Below is a small trained network, with its code and all its weights. Each question gives an input and a target symbol and asks what happens when units are switched off, that is, made to give their printed mean instead of their output.

import numpy as np


def w(rows, s, z=0):
    codes = np.array(rows[::2]) - 128.0
    scale = np.full(codes.shape[1], s)
    scale[-1] = z or s
    return codes * scale


def norm(h):
    return h / np.sqrt((h * h).mean(-1, keepdims=True) + 1e-5)


def f(y):
    return np.maximum(y, 0)


def softmax(a):
    e = np.exp(a - a.max(-1, keepdims=True))
    return e / e.sum(-1, keepdims=True)


def log_softmax(a):
    a = a - a.max(-1, keepdims=True)
    return a - np.log(np.exp(a).sum(-1, keepdims=True))


def net(x, mask):
    ids = ['αβγδελμξπτφω'.index(c) for c in x.split()]
    T = len(ids)
    res = E[ids] + P[:T]
    u = 0
    for l in range(2):
        q, k, v = (norm(res) @ M[l].T for M in (Q, K, V))
        z = softmax(np.where(np.tri(T) > 0, q @ k.T / 4**0.5, -1e9)) @ v
        res = res + np.where(mask[u], z, O[l][:, -1]) @ O[l][:, :-1]
        u += 1
        y = f(norm(res) @ A[l][:, :-1].T + A[l][:, -1])
        res = res + np.where(mask[u : u + 8], y, B[l][:, -1]) @ B[l][:, :-1]
        u += 8
    return log_softmax(norm(res)[-1] @ U[:, :-1].T + U[:, -1])


Q, K, V, O, A, B = {}, {}, {}, {}, {}, {}
E = w([
[126,142,117,124,154],'α',
[72,184,156,144,116],'β',
[112,157,133,129,134],'γ',
[199,99,116,89,216],'δ',
[13,26,113,65,198],'ε',
[145,152,79,177,157],'λ',
[124,3,113,88,59],'μ',
[86,80,114,199,133],'ξ',
[85,153,149,108,126],'π',
[92,187,147,148,114],'τ',
[105,178,114,167,153],'φ',
[120,141,140,100,128],'ω',
],0.019)
P = w([
[177,154,254,136,95],'0',
[180,150,236,127,101],'1',
[54,200,112,17,166],'2',
[166,158,173,109,52],'3',
[176,139,235,143,124],'4',
[59,187,81,45,146],'5',
[163,151,155,115,55],'6',
[178,125,224,139,142],'7',
[65,160,64,77,150],'8',
[165,138,131,115,59],'9',
[176,122,217,135,153],'10',
[81,158,42,110,169],'11',
[170,135,116,115,57],'12',
[165,124,222,127,156],'13',
],0.0099)
Q[0] = w([
[120,119,23,89,21],'L0H0',
[44,138,102,87,39],'L0H0',
[122,164,150,204,156],'L0H0',
[199,91,254,194,142],'L0H0',
],0.0069)
K[0] = w([
[148,255,166,85,132],'L0H0',
[121,214,177,98,94],'L0H0',
[117,121,89,130,165],'L0H0',
[33,68,101,105,114],'L0H0',
],0.0087)
V[0] = w([
[87,149,124,93,55],'L0H0',
[70,142,87,227,93],'L0H0',
[107,1,165,200,132],'L0H0',
[156,98,84,172,94],'L0H0',
],0.0056)
O[0] = w([
[170,191,124,91,224,101],'L0H0',
[116,13,129,177,42,226],'L0H0',
[43,41,141,253,214,3],'L0H0',
[147,127,235,255,97,42],'L0H0',
],0.005,0.0013)
A[0] = w([
[189,152,117,177,103,34],'L0N0',
[82,134,146,103,85,76],'L0N1',
[167,122,48,172,76,32],'L0N2',
[146,107,166,152,127,46],'L0N3',
[153,234,54,102,89,118],'L0N4',
[144,86,191,97,175,106],'L0N5',
[136,112,28,255,149,5],'L0N6',
[94,107,56,129,142,174],'L0N7',
],0.0095,0.0032)
B[0] = w([
[116,110,48,86,164,164],'L0N0',
[123,89,206,143,172,152],'L0N1',
[164,111,173,188,145,165],'L0N2',
[100,146,148,149,121,141],'L0N3',
[113,145,166,160,105,255],'L0N4',
[99,198,145,183,105,155],'L0N5',
[79,171,231,122,90,199],'L0N6',
[96,254,68,120,142,173],'L0N7',
],0.0085,0.0076)
Q[1] = w([
[121,152,171,204,157],'L1H0',
[204,156,125,1,109],'L1H0',
[202,112,224,174,159],'L1H0',
[174,130,196,145,242],'L1H0',
],0.0093)
K[1] = w([
[176,85,74,136,166],'L1H0',
[175,161,226,44,102],'L1H0',
[121,37,62,84,151],'L1H0',
[173,3,98,83,197],'L1H0',
],0.0078)
V[1] = w([
[203,195,93,66,198],'L1H0',
[138,184,65,99,2],'L1H0',
[17,196,200,77,103],'L1H0',
[183,88,180,162,94],'L1H0',
],0.0054)
O[1] = w([
[178,66,164,124,162,113],'L1H0',
[68,232,139,186,89,137],'L1H0',
[57,66,83,140,2,253],'L1H0',
[146,170,171,104,71,131],'L1H0',
],0.0063,0.005)
A[1] = w([
[75,95,106,164,221,176],'L1N0',
[176,144,82,75,65,93],'L1N1',
[25,149,54,5,186,106],'L1N2',
[230,104,212,98,190,1],'L1N3',
[165,9,152,54,64,168],'L1N4',
[100,107,66,41,119,177],'L1N5',
[89,48,155,1,96,114],'L1N6',
[69,183,192,115,87,179],'L1N7',
],0.0094,0.0021)
B[1] = w([
[123,102,105,82,113,148],'L1N0',
[171,71,147,111,168,141],'L1N1',
[95,10,1,141,139,173],'L1N2',
[145,69,185,74,194,143],'L1N3',
[129,233,124,189,171,149],'L1N4',
[115,99,164,160,132,150],'L1N5',
[109,154,109,122,161,154],'L1N6',
[146,90,79,114,153,251],'L1N7',
],0.013,0.011)
U = w([
[198,74,109,136,119,99],'α',
[65,123,181,112,69,102],'β',
[177,88,134,114,85,127],'γ',
[177,79,215,119,181,255],'δ',
[79,28,41,136,193,113],'ε',
[239,84,126,234,96,148],'λ',
[55,232,166,176,210,158],'μ',
[58,18,220,244,104,105],'ξ',
[52,184,102,89,149,104],'π',
[125,136,190,117,41,162],'τ',
[133,122,2,174,108,73],'φ',
[165,164,123,84,137,137],'ω',
],0.0078,0.0046)

Each question gives the input, a string of symbols that net reads in full, and the target symbol t.
The units are the heads (4 rows each of Q, K, V and O) and the neurons (one row each of A and B). Each row of codes is followed by its name. A weight is (code - 128) times the scale printed after its matrix; where a second scale follows, it is the last column's (O, A, B and U).
mask holds one flag per unit, layer by layer, with each layer's heads first. A switched-off unit (its flag False) gives its mean, the last column of its rows in O or B, instead of its output. The means were averaged over made-up inputs and are rounded, as every weight is.
A unit's drop is (log p(t) with every unit on - log p(t) with that unit switched off) / (log p(t) with every unit on - log p(t) with every unit switched off).
The circuit of an input: a set's keep is (log p(t) with only the set's units on - log p(t) with every unit switched off) / (log p(t) with every unit on - log p(t) with every unit switched off). Starting from the 12 units with the biggest drops (on a tie, the unit counted first), units are removed one at a time, each time the one whose removal leaves the highest keep (on an exact tie, the one counted first), for as long as the keep stays at least 0.8.
units of the circuit, in order: the units of the circuit, biggest drop first
most important unit: the unit with the biggest drop
top k neurons: the k neurons with the biggest drops, biggest first
k most important neurons of layer l: the k neurons of layer l with the biggest drops, biggest first
input ξ δ φ β β, target δ: 4 most important neurons of layer 0 -> [L0N4; L0N6; L0N7; L0N1]
input ω π λ φ π, target π: 3 most important neurons of layer 1 -> [L1N2; L1N7; L1N6]
input ξ π ω π γ ξ δ β, target δ: units of the circuit, in order -> [L1H0; L0N6; L0N7]
input λ τ λ φ λ π δ τ τ φ ω, target δ: 2 most important neurons of layer 0 -> [L0N7; L0N6]
input ω τ β λ λ λ λ λ φ β λ, target λ: top 4 neurons -> [L0N6; L1N2; L0N2; L0N1]
input δ φ ω φ α, target δ: units of the circuit, in order -> [L1H0; L1N2]
input ω τ ξ φ α ξ φ τ β τ ω, target ξ: units of the circuit, in order -> [L0N5; L0H0]
input λ π ε φ λ ξ γ δ ξ ω φ ξ δ φ, target δ: units of the circuit, in order -> [L1H0; L1N3; L0N7]
input ω τ ε λ μ τ φ φ λ ξ λ μ τ ω, target μ: units of the circuit, in order -> [L0N5]
input ω δ ε μ ω φ ξ γ τ λ φ, target ξ: 2 most important neurons of layer 0 -> [L0N7; L0N0]
input α λ α α δ δ λ φ, target δ: units of the circuit, in order -> [L1H0; L1N3]
input λ φ ω α λ λ φ φ, target φ: top 2 neurons -> [L0N6; L1N2]
input μ ξ φ δ γ, target δ: top 4 neurons -> [L0N4; L0N6; L0N7; L1N2]
input τ δ ξ ξ λ φ δ α λ λ, target λ: most important unit -> L0N2
input φ φ τ, target ε: top 2 neurons -> [L1N2; L0N6]
input ω μ λ ε φ, target ε: top 3 neurons -> [L1N0; L0N4; L1N4]
input φ γ φ φ τ, target τ: top 2 neurons -> [L1N2; L0N7]
input ξ μ λ λ λ, target μ: 2 most important neurons of layer 0 -> [L0N6; L0N4]
input λ ε τ ε λ τ λ φ, target ε: top 3 neurons -> [L1N0; L0N6; L0N4]
input ω δ μ δ δ λ λ τ β μ γ, target μ: units of the circuit, in order -> [L1N2]
input μ λ τ φ γ, target μ: top 2 neurons -> [L1N2; L0N6]
input δ μ ξ φ δ ξ φ α, target ξ: 4 most important neurons of layer 0 -> [L0N5; L0N3; L0N0; L0N2]
input ω λ λ δ λ, target δ: top 2 neurons -> [L1N3; L0N7]
input λ φ β δ ω, target δ: 2 most important neurons of layer 1 -> [L1N3; L1N2]
input α μ φ λ ω, target μ: top 2 neurons -> [L0N5; L1N2]
input τ λ λ φ γ ξ ξ λ, target ξ: 2 most important neurons of layer 0 -> [L0N6; L0N7]
input λ φ τ δ γ, target δ: units of the circuit, in order -> [L1H0]
input τ ξ λ λ β λ ξ μ ξ ξ β λ λ λ, target ξ: units of the circuit, in order -> [L0H0; L0N6]
input ξ μ β γ λ φ φ λ δ λ λ β λ τ, target δ: top 2 neurons -> [L0N4; L1N2]
input λ β λ π ξ φ ξ ξ λ φ α γ μ, target μ: 2 most important neurons of layer 1 -> [L1N4; L1N6]
